Below is a small trained network, with its code and all its weights. Each question gives an input and a target symbol and asks what happens when units are switched off, that is, made to give their printed mean instead of their output.

import numpy as np


def w(rows, s, z=0):
    codes = np.array(rows[::2]) - 128.0
    scale = np.full(codes.shape[1], s)
    scale[-1] = z or s
    return codes * scale


def norm(h):
    return h / np.sqrt((h * h).mean(-1, keepdims=True) + 1e-5)


def f(y):
    return y / 2 * (1 + np.tanh(0.7978845608 * (y + 0.044715 * y**3)))


def softmax(a):
    e = np.exp(a - a.max(-1, keepdims=True))
    return e / e.sum(-1, keepdims=True)


def log_softmax(a):
    a = a - a.max(-1, keepdims=True)
    return a - np.log(np.exp(a).sum(-1, keepdims=True))


def net(x, mask):
    ids = ['ΓΣΨαεημξπτφω'.index(c) for c in x.split()]
    T = len(ids)
    res = E[ids] + P[:T]
    u = 0
    for l in range(2):
        q, k, v = (norm(res) @ M[l].T for M in (Q, K, V))
        z = softmax(np.where(np.tri(T) > 0, q @ k.T / 2**0.5, -1e9)) @ v
        res = res + np.where(mask[u], z, O[l][:, -1]) @ O[l][:, :-1]
        u += 1
        y = f(norm(res) @ A[l][:, :-1].T + A[l][:, -1])
        res = res + np.where(mask[u : u + 16], y, B[l][:, -1]) @ B[l][:, :-1]
        u += 16
    return log_softmax(norm(res)[-1] @ U[:, :-1].T + U[:, -1])


Q, K, V, O, A, B = {}, {}, {}, {}, {}, {}
E = w([
[157,208,139],'Γ',
[158,55,113],'Σ',
[113,99,108],'Ψ',
[157,172,90],'α',
[4,213,95],'ε',
[152,100,143],'η',
[114,71,63],'μ',
[65,110,151],'ξ',
[144,158,156],'π',
[140,152,170],'τ',
[113,152,150],'φ',
[109,75,118],'ω',
],0.021)
P = w([
[72,173,106],'0',
[132,121,114],'1',
[173,129,180],'2',
[66,186,104],'3',
[131,119,111],'4',
[172,127,184],'5',
[67,184,103],'6',
[131,118,110],'7',
[167,128,186],'8',
[250,83,27],'9',
[131,117,110],'10',
[163,128,183],'11',
[221,121,50],'12',
],0.011)
Q[0] = w([
[164,252,159],'L0H0',
[18,174,102],'L0H0',
],0.031)
K[0] = w([
[156,227,168],'L0H0',
[2,143,116],'L0H0',
],0.033)
V[0] = w([
[135,4,96],'L0H0',
[169,5,80],'L0H0',
],0.0029)
O[0] = w([
[131,123,238,246],'L0H0',
[130,111,254,244],'L0H0',
],0.0053,0.0013)
A[0] = w([
[160,204,167,113],'L0N0',
[142,152,92,116],'L0N1',
[155,126,92,190],'L0N2',
[81,60,91,44],'L0N3',
[252,81,103,34],'L0N4',
[89,130,189,2],'L0N5',
[236,146,86,51],'L0N6',
[153,87,61,109],'L0N7',
[134,123,136,144],'L0N8',
[92,118,173,144],'L0N9',
[210,184,157,212],'L0N10',
[175,78,191,183],'L0N11',
[177,52,117,93],'L0N12',
[118,59,176,106],'L0N13',
[121,121,131,92],'L0N14',
[131,106,125,135],'L0N15',
],0.026,0.0066)
B[0] = w([
[75,190,158,174],'L0N0',
[100,106,113,149],'L0N1',
[123,114,148,172],'L0N2',
[97,163,203,215],'L0N3',
[1,121,167,223],'L0N4',
[151,89,163,142],'L0N5',
[156,186,66,180],'L0N6',
[147,159,182,202],'L0N7',
[136,123,123,137],'L0N8',
[164,103,133,168],'L0N9',
[167,83,212,207],'L0N10',
[151,138,32,252],'L0N11',
[217,109,143,239],'L0N12',
[124,75,159,232],'L0N13',
[127,139,135,124],'L0N14',
[138,138,138,153],'L0N15',
],0.049,0.012)
Q[1] = w([
[213,246,107],'L1H0',
[242,253,55],'L1H0',
],0.019)
K[1] = w([
[203,121,251],'L1H0',
[224,104,214],'L1H0',
],0.025)
V[1] = w([
[2,136,19],'L1H0',
[193,125,193],'L1H0',
],0.011)
O[1] = w([
[1,113,45,253],'L1H0',
[187,138,170,70],'L1H0',
],0.013,0.0029)
A[1] = w([
[133,130,131,69],'L1N0',
[154,138,140,8],'L1N1',
[139,136,192,151],'L1N2',
[181,254,108,253],'L1N3',
[25,123,72,11],'L1N4',
[206,184,148,218],'L1N5',
[158,132,121,77],'L1N6',
[149,127,137,57],'L1N7',
[179,88,158,114],'L1N8',
[137,85,119,88],'L1N9',
[64,196,82,152],'L1N10',
[151,195,78,101],'L1N11',
[233,129,72,107],'L1N12',
[232,97,147,70],'L1N13',
[166,146,70,35],'L1N14',
[152,89,113,155],'L1N15',
],0.025,0.0038)
B[1] = w([
[122,118,141,122],'L1N0',
[115,85,151,130],'L1N1',
[174,99,68,248],'L1N2',
[3,158,35,182],'L1N3',
[107,192,172,187],'L1N4',
[198,134,57,215],'L1N5',
[142,123,115,127],'L1N6',
[108,110,141,132],'L1N7',
[82,138,158,210],'L1N8',
[110,164,155,154],'L1N9',
[79,39,142,177],'L1N10',
[88,149,67,130],'L1N11',
[231,168,66,171],'L1N12',
[19,120,122,218],'L1N13',
[196,140,152,129],'L1N14',
[125,169,159,163],'L1N15',
],0.042,0.012)
U = w([
[110,6,62,2],'Γ',
[181,99,108,203],'Σ',
[105,131,80,127],'Ψ',
[79,107,103,65],'α',
[139,60,167,143],'ε',
[200,140,235,99],'η',
[110,135,66,103],'μ',
[127,162,104,133],'ξ',
[186,92,123,172],'π',
[158,226,163,155],'τ',
[95,164,164,200],'φ',
[65,153,158,164],'ω',
],0.016,0.0048)

Each question gives the input, a string of symbols that net reads in full, and the target symbol t.
The units are the heads (2 rows each of Q, K, V and O) and the neurons (one row each of A and B). Each row of codes is followed by its name. A weight is (code - 128) times the scale printed after its matrix; where a second scale follows, it is the last column's (O, A, B and U).
mask holds one flag per unit, layer by layer, with each layer's heads first. A switched-off unit (its flag False) gives its mean, the last column of its rows in O or B, instead of its output. The means were averaged over made-up inputs and are rounded, as every weight is.
A unit's drop is (log p(t) with every unit on - log p(t) with that unit switched off) / (log p(t) with every unit on - log p(t) with every unit switched off).
The circuit of an input: a set's keep is (log p(t) with only the set's units on - log p(t) with every unit switched off) / (log p(t) with every unit on - log p(t) with every unit switched off). Starting from the 12 units with the biggest drops (on a tie, the unit counted first), units are removed one at a time, each time the one whose removal leaves the highest keep (on an exact tie, the one counted first), for as long as the keep stays at least 0.8.
units of the circuit, in order: the units of the circuit, biggest drop first
unit that matters most: the unit with the biggest drop
k most important neurons: the k neurons with the biggest drops, biggest first
k most important neurons of layer l: the k neurons of layer l with the biggest drops, biggest first
drop when u is switched off: that unit's drop, to one decimal
input τ α μ π μ τ η, target Σ: 2 most important neurons	(L0N4; L0N7)
input Σ ξ μ ε μ ε Ψ η μ Ψ, target ω: units of the circuit, in order	(L0N4)
input μ Σ μ μ, target τ: 4 most important neurons of layer 0	(L0N3; L0N11; L0N4; L0N13)
input μ ω π ω τ μ Σ, target Σ: 3 most important neurons	(L0N12; L0N10; L0N11)
input π Γ Γ μ μ μ Γ ξ τ ω, target η: 2 most important neurons of layer 1	(L1N3; L1N13)
input α Σ τ ξ ε ξ α φ Ψ ε Γ η Σ, target ω: 2 most important neurons	(L0N4; L1N4)
input ω μ μ μ Ψ Ψ τ μ ξ, target Γ: 2 most important neurons of layer 0	(L0N5; L0N13)
input α ε η Ψ π Σ η π ω ω ε ε μ, target ω: 4 most important neurons	(L0N4; L0N10; L0N11; L0N13)
input μ μ Γ, target τ: 4 most important neurons	(L0N0; L0N10; L0N6; L0N11)
input μ ω μ ξ μ Γ η η Γ μ τ, target τ: 4 most important neurons	(L0N0; L0N10; L0N6; L0N11)
input ξ Σ Ψ π ξ, target ε: 3 most important neurons of layer 0	(L0N11; L0N3; L0N12)
input μ μ τ α μ α φ φ ε μ ξ μ Σ, target ω: 3 most important neurons	(L0N4; L0N3; L1N4)
input η μ μ, target ε: 3 most important neurons	(L0N4; L0N13; L1N3)
input τ ω π π, target ε: 3 most important neurons of layer 0	(L0N7; L0N1; L0N12)
input η η ξ ξ Ψ ξ Σ ε ε η η Γ μ, target ω: 4 most important neurons of layer 0	(L0N4; L0N11; L0N10; L0N13)
input μ Γ Ψ μ Ψ Σ ω α μ ω ξ μ μ, target τ: 3 most important neurons of layer 0	(L0N7; L0N12; L0N6)
input τ Ψ η ε μ φ, target η: 2 most important neurons	(L0N10; L0N0)
input ω α μ π, target ε: unit that matters most	L0N7
input Σ Γ φ, target η: 3 most important neurons	(L0N10; L0N11; L0N0)
input τ τ π μ ω, target Σ: unit that matters most	L0N4
input η α Γ μ ω, target Σ: 3 most important neurons	(L0N4; L0N11; L1N12)
input μ ε μ Σ η α φ Σ μ ξ μ μ, target ε: 2 most important neurons	(L0N13; L0N3)
input Σ π η ξ μ Γ μ Ψ Ψ μ η, target Γ: 4 most important neurons of layer 0	(L0N13; L0N4; L0N3; L0N11)
input ω μ μ μ η, target Γ: drop when L0N4 is switched off	1.1
input μ Σ μ η, target Σ: drop when L0N0 is switched off	0.4
